Below is a small trained network, with its code and all its weights. Each question gives an input and a class and asks what happens when units are switched off, that is, made to give their printed mean instead of their output.

import numpy as np


def w(rows, s, z=0):
    codes = np.array(rows[::2]) - 128.0
    scale = np.full(codes.shape[1], s)
    scale[-1] = z or s
    return codes * scale


def f(y):
    return np.maximum(y, 0)


def log_softmax(a):
    a = a - a.max(-1, keepdims=True)
    return a - np.log(np.exp(a).sum(-1, keepdims=True))


def net(x, mask):
    res = np.array(x, float).reshape(1, 5) / 4 @ E
    y = f(res @ A[0][:, :-1].T + A[0][:, -1])
    res = res + np.where(mask, y, B[0][:, -1]) @ B[0][:, :-1]
    return log_softmax(res[-1] @ U[:, :-1].T + U[:, -1])


A, B = {}, {}
E = w([
[125,129,219,133,128,129,55,203,131,138],'x0',
[130,126,44,129,85,127,38,147,117,108],'x1',
[131,128,126,128,121,129,98,83,130,253],'x2',
[126,128,127,128,128,130,129,129,128,128],'x3',
[123,136,179,134,130,131,71,27,132,78],'x4',
],0.0068)
A[0] = w([
[131,123,120,124,120,124,142,120,123,131,90],'N1',
[131,125,136,132,124,131,126,115,124,177,95],'N2',
[118,128,147,128,131,120,105,87,130,108,51],'N3',
[129,131,145,129,124,123,111,90,127,111,54],'N4',
[121,129,131,130,125,127,161,176,128,2,76],'N5',
[121,117,98,132,129,126,158,184,132,155,81],'N6',
[124,130,130,126,120,132,137,138,131,98,76],'N7',
[130,124,82,128,126,129,168,88,129,118,48],'N8',
[120,129,156,131,126,129,105,151,129,134,68],'N9',
[129,131,161,135,126,128,108,153,129,128,54],'N10',
[129,130,67,129,126,130,189,76,124,120,60],'N11',
[114,129,197,123,141,130,202,117,128,136,50],'N12',
[131,127,151,123,126,131,110,140,129,128,77],'N13',
[129,132,127,125,128,122,127,121,123,146,30],'N14',
[123,128,135,122,131,139,142,138,127,90,59],'N15',
[129,128,186,131,133,125,181,121,134,138,36],'N16',
[124,130,45,128,118,124,31,149,127,107,3],'N17',
[122,129,123,128,124,127,109,98,130,208,91],'N18',
[118,127,124,130,123,128,114,106,133,189,92],'N19',
[131,129,212,127,127,125,74,194,129,137,38],'N20',
[123,136,95,123,128,130,166,201,130,162,66],'N21',
[126,130,146,129,129,133,114,142,123,130,61],'N22',
[129,131,116,129,132,125,145,157,125,140,69],'N23',
[124,130,173,129,132,134,81,38,130,78,68],'N24',
[128,129,131,130,122,132,118,114,127,175,92],'N25',
[123,131,113,125,133,128,138,89,129,121,93],'N26',
[125,133,128,123,124,130,107,111,130,188,83],'N27',
[128,129,106,127,129,133,164,190,124,150,68],'N28',
[131,133,105,126,131,127,140,109,133,121,76],'N29',
[131,131,177,132,139,132,173,118,128,136,47],'N30',
[130,126,101,130,121,126,100,137,128,118,23],'N31',
[126,122,128,127,128,130,127,125,130,136,66],'N32',
[124,133,104,128,127,126,147,108,134,121,66],'N33',
],0.021,0.0037)
B[0] = w([
[118,129,129,134,130,123,119,132,134,129,140],'N1',
[150,127,131,127,168,125,143,124,124,124,181],'N2',
[131,129,174,123,99,141,130,124,125,133,169],'N3',
[133,119,167,124,102,133,126,128,128,124,163],'N4',
[172,130,145,127,253,128,161,114,128,135,254],'N5',
[134,133,190,127,89,131,125,125,128,126,201],'N6',
[140,121,131,121,154,128,133,126,127,120,151],'N7',
[82,127,107,130,136,134,84,142,131,133,185],'N8',
[98,133,118,131,136,132,107,130,129,131,168],'N9',
[96,129,120,129,137,121,106,136,129,125,168],'N10',
[63,130,105,127,141,126,65,143,128,126,214],'N11',
[160,129,47,129,79,126,152,124,125,122,228],'N12',
[107,130,126,126,133,127,114,134,126,123,155],'N13',
[136,129,130,127,145,129,134,123,127,125,135],'N14',
[141,127,130,128,163,128,138,123,125,136,157],'N15',
[150,127,70,126,87,130,149,122,130,134,200],'N16',
[162,128,25,129,60,126,173,121,126,131,234],'N17',
[152,129,140,128,205,128,154,127,130,123,222],'N18',
[148,125,136,129,185,133,142,122,127,125,198],'N19',
[50,123,98,129,149,128,56,140,129,127,249],'N20',
[131,124,205,127,77,125,128,119,123,127,219],'N21',
[115,128,124,131,134,126,113,134,131,132,148],'N22',
[129,129,158,133,110,128,130,124,129,127,158],'N23',
[136,131,234,131,62,124,142,135,129,133,240],'N24',
[148,130,132,127,169,129,141,126,126,125,180],'N25',
[102,125,135,130,130,118,100,137,128,123,162],'N26',
[148,129,132,128,183,125,146,121,130,122,195],'N27',
[129,129,190,129,86,130,135,129,133,127,201],'N28',
[108,124,120,131,130,124,113,138,126,130,150],'N29',
[144,129,76,125,94,129,150,125,126,128,191],'N30',
[137,131,96,122,105,136,138,122,133,124,153],'N31',
[131,130,130,126,134,127,129,125,129,129,129],'N32',
[106,124,118,129,130,130,109,138,132,130,153],'N33',
],0.039,0.0099)
U = w([
[182,133,149,121,254,129,165,100,126,119,253],'0',
[131,134,254,130,36,133,127,122,127,126,205],'1',
[10,125,86,130,146,123,13,168,132,125,21],'2',
[180,134,9,122,49,130,182,107,121,125,34],'3',
],0.0059,0.00049)

Each question gives the input, the list of numbers given to net, and the class t.
The units are the neurons (one row each of A and B). Each row of codes is followed by its name. A weight is (code - 128) times the scale printed after its matrix; where a second scale follows, it is the last column's (A, B and U).
mask holds one flag per neuron, in row order. A switched-off neuron (its flag False) gives its mean, the last column of its row in B, instead of its output. The means were averaged over made-up inputs and are rounded, as every weight is.
A unit's drop is (log p(t) with every unit on - log p(t) with that unit switched off) / (log p(t) with every unit on - log p(t) with every unit switched off).
The circuit of an input: a set's keep is (log p(t) with only the set's units on - log p(t) with every unit switched off) / (log p(t) with every unit on - log p(t) with every unit switched off). Starting from the 12 units with the biggest drops (on a tie, the unit counted first), units are removed one at a time, each time the one whose removal leaves the highest keep (on an exact tie, the one counted first), for as long as the keep stays at least 0.8.
circuit, biggest first: the units of the circuit, biggest drop first
most important unit: the unit with the biggest drop
k most important neurons: the k neurons with the biggest drops, biggest first
drop of u: that unit's drop, to one decimal
input [7,-7,-5,-8,3], class 2: 2 most important neurons	N20, N17
input [-6,5,2,6,2], class 2: most important unit	N11
input [2,-5,-3,-5,5], class 1: 2 most important neurons	N24, N17
input [8,-3,-4,3,-6], class 2: 2 most important neurons	N20, N24
input [0,-8,7,2,0], class 3: 2 most important neurons	N12, N5
input [2,8,7,3,8], class 1: 2 most important neurons	N24, N5
input [-8,-2,-7,2,3], class 2: 3 most important neurons	N11, N8, N18
input [-7,-8,0,2,-7], class 3: 2 most important neurons	N12, N24
input [0,4,-3,3,4], class 1: 3 most important neurons	N24, N12, N16
input [-1,3,7,-8,-8], class 1: 2 most important neurons	N21, N5
input [-6,-1,-5,7,6], class 1: 2 most important neurons	N24, N20
input [1,-5,0,4,4], class 3: 2 most important neurons	N12, N21
input [-8,7,1,3,-5], class 2: 2 most important neurons	N11, N8
input [0,5,-1,6,3], class 3: circuit, biggest first	N17
input [5,-5,-3,-2,-4], class 2: drop of N17	1.6
input [5,-7,-1,-6,-2], class 3: drop of N12	0.7
input [4,-8,-3,2,-1], class 3: drop of N12	0.0
